Below are the code and all the weights of a small trained network. Each question names an input and a class and asks about switching units off, where a switched-off unit gives its printed mean instead of its output.

import numpy as np


def w(rows, s, z=0):
    codes = np.array(rows[::2]) - 128.0
    scale = np.full(codes.shape[1], s)
    scale[-1] = z or s
    return codes * scale


def f(y):
    return y / 2 * (1 + np.tanh(0.7978845608 * (y + 0.044715 * y**3)))


def log_softmax(a):
    a = a - a.max(-1, keepdims=True)
    return a - np.log(np.exp(a).sum(-1, keepdims=True))


def net(x, mask):
    res = np.array(x, float).reshape(1, 8) / 4 @ E
    y = f(res @ A[0][:, :-1].T + A[0][:, -1])
    res = res + np.where(mask, y, B[0][:, -1]) @ B[0][:, :-1]
    return log_softmax(res[-1] @ U[:, :-1].T + U[:, -1])


A, B = {}, {}
E = w([
[95,24,204,140,58,137,217],'x0',
[150,170,158,209,106,202,127],'x1',
[124,124,254,141,174,110,85],'x2',
[114,89,75,207,183,70,136],'x3',
[125,132,128,129,128,127,129],'x4',
[135,117,126,126,129,134,121],'x5',
[142,110,123,128,132,140,113],'x6',
[12,94,101,129,140,178,87],'x7',
],0.0086)
A[0] = w([
[111,84,121,185,150,103,121,110],'n1',
[108,81,157,151,93,116,144,98],'n2',
[154,163,98,154,155,97,82,51],'n3',
[127,73,162,86,115,170,173,114],'n4',
[226,123,126,147,129,101,169,117],'n5',
[112,73,161,131,111,153,157,88],'n6',
[155,79,72,197,157,103,140,103],'n7',
[144,83,109,53,153,101,131,152],'n8',
[38,120,76,129,142,211,131,101],'n9',
[87,170,201,123,121,87,110,2],'n10',
[60,139,123,126,165,168,139,68],'n11',
[140,180,51,105,137,136,151,35],'n12',
[194,153,153,148,135,124,157,85],'n13',
[102,77,129,77,110,66,149,156],'n14',
[124,141,214,132,185,107,81,78],'n15',
[105,127,86,238,114,57,144,124],'n16',
[66,106,145,167,60,99,235,159],'n17',
[106,100,124,173,83,160,220,61],'n18',
[146,77,100,162,184,105,152,143],'n19',
[39,125,161,133,151,141,85,68],'n20',
[194,141,133,106,161,115,201,105],'n21',
[59,126,108,135,116,156,102,89],'n22',
[107,171,111,121,186,151,102,96],'n23',
[142,146,32,136,91,179,207,60],'n24',
[164,155,131,233,127,202,174,142],'n25',
[124,92,138,60,150,61,105,112],'n26',
[55,117,129,132,126,142,69,89],'n27',
[141,55,154,148,92,140,125,76],'n28',
[189,149,169,127,146,90,143,78],'n29',
[145,168,92,157,137,154,93,54],'n30',
[116,161,155,56,93,192,115,113],'n31',
[116,124,50,52,115,100,187,105],'n32',
[154,137,138,195,126,201,143,149],'n33',
[118,179,118,99,211,159,105,76],'n34',
[86,105,103,210,155,108,122,147],'n35',
[118,165,177,62,52,159,114,178],'n36',
[122,182,97,121,136,111,110,61],'n37',
[64,101,132,144,138,147,86,71],'n38',
[54,127,136,116,124,200,104,144],'n39',
[118,88,155,204,174,66,99,77],'n40',
[205,90,127,120,115,126,2,99],'n41',
[125,173,131,200,115,196,142,141],'n42',
[137,69,135,133,142,150,190,88],'n43',
],0.0095,0.0036)
B[0] = w([
[136,155,147,91,100,160,134,166],'n1',
[116,176,50,149,137,158,133,181],'n2',
[125,176,94,151,123,132,143,180],'n3',
[143,179,81,146,152,162,133,200],'n4',
[183,106,119,113,84,78,162,209],'n5',
[141,170,94,162,137,145,125,186],'n6',
[139,152,161,84,122,161,133,193],'n7',
[83,118,119,117,121,97,82,189],'n8',
[173,103,127,122,81,101,140,215],'n9',
[111,103,153,137,162,152,156,154],'n10',
[170,111,132,145,113,68,170,155],'n11',
[123,126,116,170,142,158,149,179],'n12',
[163,94,111,127,115,78,132,180],'n13',
[108,139,104,149,139,105,86,206],'n14',
[98,42,138,191,209,204,184,204],'n15',
[116,173,166,27,128,165,152,211],'n16',
[134,163,71,172,141,139,96,254],'n17',
[104,153,93,165,143,136,133,203],'n18',
[124,160,169,86,117,129,121,182],'n19',
[164,85,129,155,91,106,172,187],'n20',
[171,120,106,146,62,61,150,182],'n21',
[184,96,123,126,69,90,160,170],'n22',
[140,161,87,169,120,142,139,173],'n23',
[91,2,220,149,203,217,198,207],'n24',
[84,125,147,126,140,62,52,225],'n25',
[56,110,107,148,169,65,59,193],'n26',
[164,103,97,150,55,95,173,180],'n27',
[115,162,80,158,154,136,126,175],'n28',
[197,63,92,148,101,102,187,184],'n29',
[113,132,127,165,125,132,126,163],'n30',
[116,185,162,69,137,140,155,192],'n31',
[116,63,170,131,171,123,89,207],'n32',
[81,116,127,107,131,69,63,194],'n33',
[145,174,72,193,137,161,124,184],'n34',
[148,159,168,53,104,117,135,196],'n35',
[121,148,147,54,137,144,124,220],'n36',
[108,140,88,177,140,145,136,159],'n37',
[174,99,142,138,84,88,158,170],'n38',
[180,121,132,96,99,68,148,203],'n39',
[129,144,172,57,163,187,157,185],'n40',
[132,147,112,141,132,160,156,170],'n41',
[67,78,174,119,156,39,49,195],'n42',
[118,173,79,152,134,155,146,172],'n43',
],0.0081,0.007)
U = w([
[191,94,109,150,44,45,209,94],'0',
[111,225,51,214,141,160,136,90],'1',
[87,18,181,173,188,196,196,109],'2',
[41,120,140,127,141,18,22,86],'3',
[119,222,169,2,105,161,173,92],'4',
[119,137,131,134,112,118,121,248],'5',
],0.0098,0.014)

Each question gives the input, the list of numbers given to net, and the class t.
The units are the neurons (one row each of A and B). Each row of codes is followed by its name. A weight is (code - 128) times the scale printed after its matrix; where a second scale follows, it is the last column's (A, B and U).
mask holds one flag per neuron, in row order. A switched-off neuron (its flag False) gives its mean, the last column of its row in B, instead of its output. The means were averaged over made-up inputs and are rounded, as every weight is.
A unit's drop is (log p(t) with every unit on - log p(t) with that unit switched off) / (log p(t) with every unit on - log p(t) with every unit switched off).
The circuit of an input: a set's keep is (log p(t) with only the set's units on - log p(t) with every unit switched off) / (log p(t) with every unit on - log p(t) with every unit switched off). Starting from the 12 units with the biggest drops (on a tie, the unit counted first), units are removed one at a time, each time the one whose removal leaves the highest keep (on an exact tie, the one counted first), for as long as the keep stays at least 0.8.
units of the circuit, in order: the units of the circuit, biggest drop first
unit that matters most: the unit with the biggest drop
top k neurons: the k neurons with the biggest drops, biggest first
drop of u: that unit's drop, to one decimal
input [-5,-4,6,4,3,-6,0,-5], class 2: units of the circuit, in order : n15
input [5,6,-1,2,3,1,-2,3], class 3: units of the circuit, in order : n42, n25
input [-6,8,-7,2,0,-4,-5,-8], class 0: top 3 neurons : n5, n21, n13
input [-8,-5,8,7,-6,4,7,-6], class 1: units of the circuit, in order : n3, n34
input [-5,-5,-2,-2,5,3,1,-3], class 1: top 2 neurons : n42, n25
input [7,-6,-8,-1,7,7,5,4], class 2: top 2 neurons : n24, n32
input [2,-6,-4,6,6,7,-6,-3], class 3: units of the circuit, in order : n32, n26
input [-1,-7,-2,-5,0,-5,-1,5], class 3: units of the circuit, in order : n26, n32
input [-5,-5,-6,-8,8,5,-8,-8], class 0: top 4 neurons : n21, n5, n29, n16
input [-5,6,4,3,1,-8,-6,-4], class 3: top 3 neurons : n42, n25, n33
input [-7,-5,-5,-3,3,-7,4,-6], class 1: units of the circuit, in order : n12, n37
input [-6,8,-1,-6,-5,-3,-2,-8], class 0: top 2 neurons : n29, n5
input [-5,-1,7,5,2,-3,0,5], class 2: top 2 neurons : n15, n40
input [3,-5,7,3,3,-4,-3,7], class 0: unit that matters most : n27
input [-6,8,5,-2,2,7,-1,3], class 3: top 3 neurons : n42, n33, n25
input [-6,8,-7,-6,5,-4,-5,-1], class 3: top 4 neurons : n42, n25, n33, n15
input [1,5,-2,7,7,5,-5,-2], class 4: drop of n16 : 0.3
input [-5,-4,4,-3,1,-1,-6,0], class 1: drop of n42 : 0.2
input [5,-5,-5,0,-5,-2,3,0], class 1: drop of n2 : 0.1
input [-6,2,6,-2,0,3,-2,7], class 0: drop of n14 : 0.0
input [2,-7,-6,-3,-6,0,8,-2], class 3: unit that matters most : n8
